Below is a small trained network, with its code and all its weights. Each question gives an input and a class and asks what happens when units are switched off, that is, made to give their printed mean instead of their output.

import numpy as np


def w(rows, s, z=0):
    codes = np.array(rows[::2]) - 128.0
    scale = np.full(codes.shape[1], s)
    scale[-1] = z or s
    return codes * scale


def norm(h):
    return h / np.sqrt((h * h).mean(-1, keepdims=True) + 1e-5)


def f(y):
    return y / 2 * (1 + np.tanh(0.7978845608 * (y + 0.044715 * y**3)))


def log_softmax(a):
    a = a - a.max(-1, keepdims=True)
    return a - np.log(np.exp(a).sum(-1, keepdims=True))


def net(x, mask):
    res = np.array(x, float).reshape(1, 2) / 4 @ E
    u = 0
    for l in range(4):
        y = f(norm(res) @ A[l][:, :-1].T + A[l][:, -1])
        res = res + np.where(mask[u : u + 3], y, B[l][:, -1]) @ B[l][:, :-1]
        u += 3
    return log_softmax(norm(res)[-1] @ U[:, :-1].T + U[:, -1])


A, B = {}, {}
E = w([
[209,156,199,108,159,230,227,226,121],'x0',
[158,110,172,144,181,60,2,90,71],'x1',
],0.013)
A[0] = w([
[200,144,194,31,77,140,191,205,106,249],'L0N0',
[165,113,3,147,33,182,88,70,72,12],'L0N1',
[106,96,134,68,143,146,200,121,89,35],'L0N2',
],0.0058,0.0011)
B[0] = w([
[138,143,87,11,163,133,49,154,134,255],'L0N0',
[174,151,138,118,155,100,195,104,17,176],'L0N1',
[54,47,166,192,132,133,36,83,127,143],'L0N2',
],0.012,0.0057)
A[1] = w([
[153,123,254,160,134,94,126,49,50,10],'L1N0',
[115,72,78,180,152,110,182,62,156,228],'L1N1',
[152,83,141,219,163,145,70,178,101,5],'L1N2',
],0.0075,0.0015)
B[1] = w([
[152,85,230,174,61,246,167,157,102,246],'L1N0',
[111,236,157,106,136,45,114,70,156,255],'L1N1',
[146,87,91,211,108,173,125,98,186,161],'L1N2',
],0.012,0.0037)
A[2] = w([
[149,117,196,169,138,155,130,103,171,5],'L2N0',
[163,88,180,179,50,124,117,164,2,88],'L2N1',
[179,151,67,157,98,141,173,152,148,118],'L2N2',
],0.009,0.0028)
B[2] = w([
[139,95,92,161,190,101,127,57,225,148],'L2N0',
[198,161,179,167,150,199,255,222,222,253],'L2N1',
[167,194,66,145,17,234,140,59,97,132],'L2N2',
],0.0066,0.005)
A[3] = w([
[36,200,44,61,84,175,195,49,232,137],'L3N0',
[52,11,59,56,244,77,33,172,254,6],'L3N1',
[95,104,66,149,13,18,20,44,138,107],'L3N2',
],0.0065,0.0022)
B[3] = w([
[250,168,107,197,140,199,119,90,164,252],'L3N0',
[49,146,161,172,110,107,217,164,216,166],'L3N1',
[44,150,117,86,112,166,110,189,76,253],'L3N2',
],0.013,0.0064)
U = w([
[115,221,116,51,115,157,43,160,69,251],'0',
[218,152,180,174,70,179,99,94,160,251],'1',
[120,146,177,165,93,82,253,167,157,96],'2',
[132,136,149,150,69,130,98,116,117,5],'3',
[202,73,97,114,102,73,139,63,84,5],'4',
[157,102,92,148,128,37,159,117,123,5],'5',
],0.0076,0.0028)

Each question gives the input, the list of numbers given to net, and the class t.
The units are the neurons (one row each of A and B). Each row of codes is followed by its name. A weight is (code - 128) times the scale printed after its matrix; where a second scale follows, it is the last column's (A, B and U).
mask holds one flag per neuron, layer by layer. A switched-off neuron (its flag False) gives its mean, the last column of its row in B, instead of its output. The means were averaged over made-up inputs and are rounded, as every weight is.
A unit's drop is (log p(t) with every unit on - log p(t) with that unit switched off) / (log p(t) with every unit on - log p(t) with every unit switched off).
The circuit of an input: a set's keep is (log p(t) with only the set's units on - log p(t) with every unit switched off) / (log p(t) with every unit on - log p(t) with every unit switched off). Starting from all 12 units, units are removed one at a time, each time the one whose removal leaves the highest keep (on an exact tie, the one counted first), for as long as the keep stays at least 0.8.
circuit, biggest first: the units of the circuit, biggest drop first
most important unit: the unit with the biggest drop
k most important neurons: the k neurons with the biggest drops, biggest first
top k neurons in layer l: the k neurons of layer l with the biggest drops, biggest first
drop when u is switched off: that unit's drop, to one decimal
input [-1,-7], class 1: most important unit => L3N0
input [2,2], class 2: 3 most important neurons => (L3N1 L1N0 L0N1)
input [-2,6], class 1: circuit, biggest first => (L1N0 L0N0)
input [8,2], class 0: circuit, biggest first => (L0N0 L3N0)
input [8,-3], class 0: circuit, biggest first => (L0N0 L2N1)
input [1,1], class 2: circuit, biggest first => (L3N1 L1N0 L0N1)
input [-3,4], class 1: 2 most important neurons => (L0N0 L1N0)
input [-1,3], class 2: 3 most important neurons => (L2N1 L3N0 L1N0)
input [7,-4], class 0: 2 most important neurons => (L0N0 L2N1)
input [7,-1], class 0: 3 most important neurons => (L0N0 L3N0 L2N1)
input [8,-1], class 0: 2 most important neurons => (L0N0 L3N0)
input [6,2], class 0: 2 most important neurons => (L0N0 L3N0)
input [-1,-1], class 2: 3 most important neurons => (L0N0 L0N1 L3N0)
input [3,2], class 2: most important unit => L3N1
input [-2,1], class 2: circuit, biggest first => (L0N0 L3N0)
input [-1,7], class 1: top 2 neurons in layer 1 => (L1N0 L1N2)
input [-3,8], class 1: 3 most important neurons => (L1N0 L0N0 L2N1)
input [2,3], class 2: 2 most important neurons => (L3N1 L1N0)
input [1,0], class 2: top 2 neurons in layer 3 => (L3N1 L3N2)
input [-3,-1], class 2: top 2 neurons in layer 1 => (L1N0 L1N2)
input [7,-6], class 0: circuit, biggest first => (L0N0)
input [7,-3], class 0: circuit, biggest first => (L0N0 L2N1)
input [-2,-8], class 1: drop when L2N0 is switched off => 0.0
input [7,3], class 0: drop when L2N1 is switched off => 0.1
input [7,-5], class 0: drop when L0N0 is switched off => 0.9
input [-1,1], class 2: drop when L2N1 is switched off => 0.2
input [-4,-8], class 1: circuit, biggest first => (L3N0)
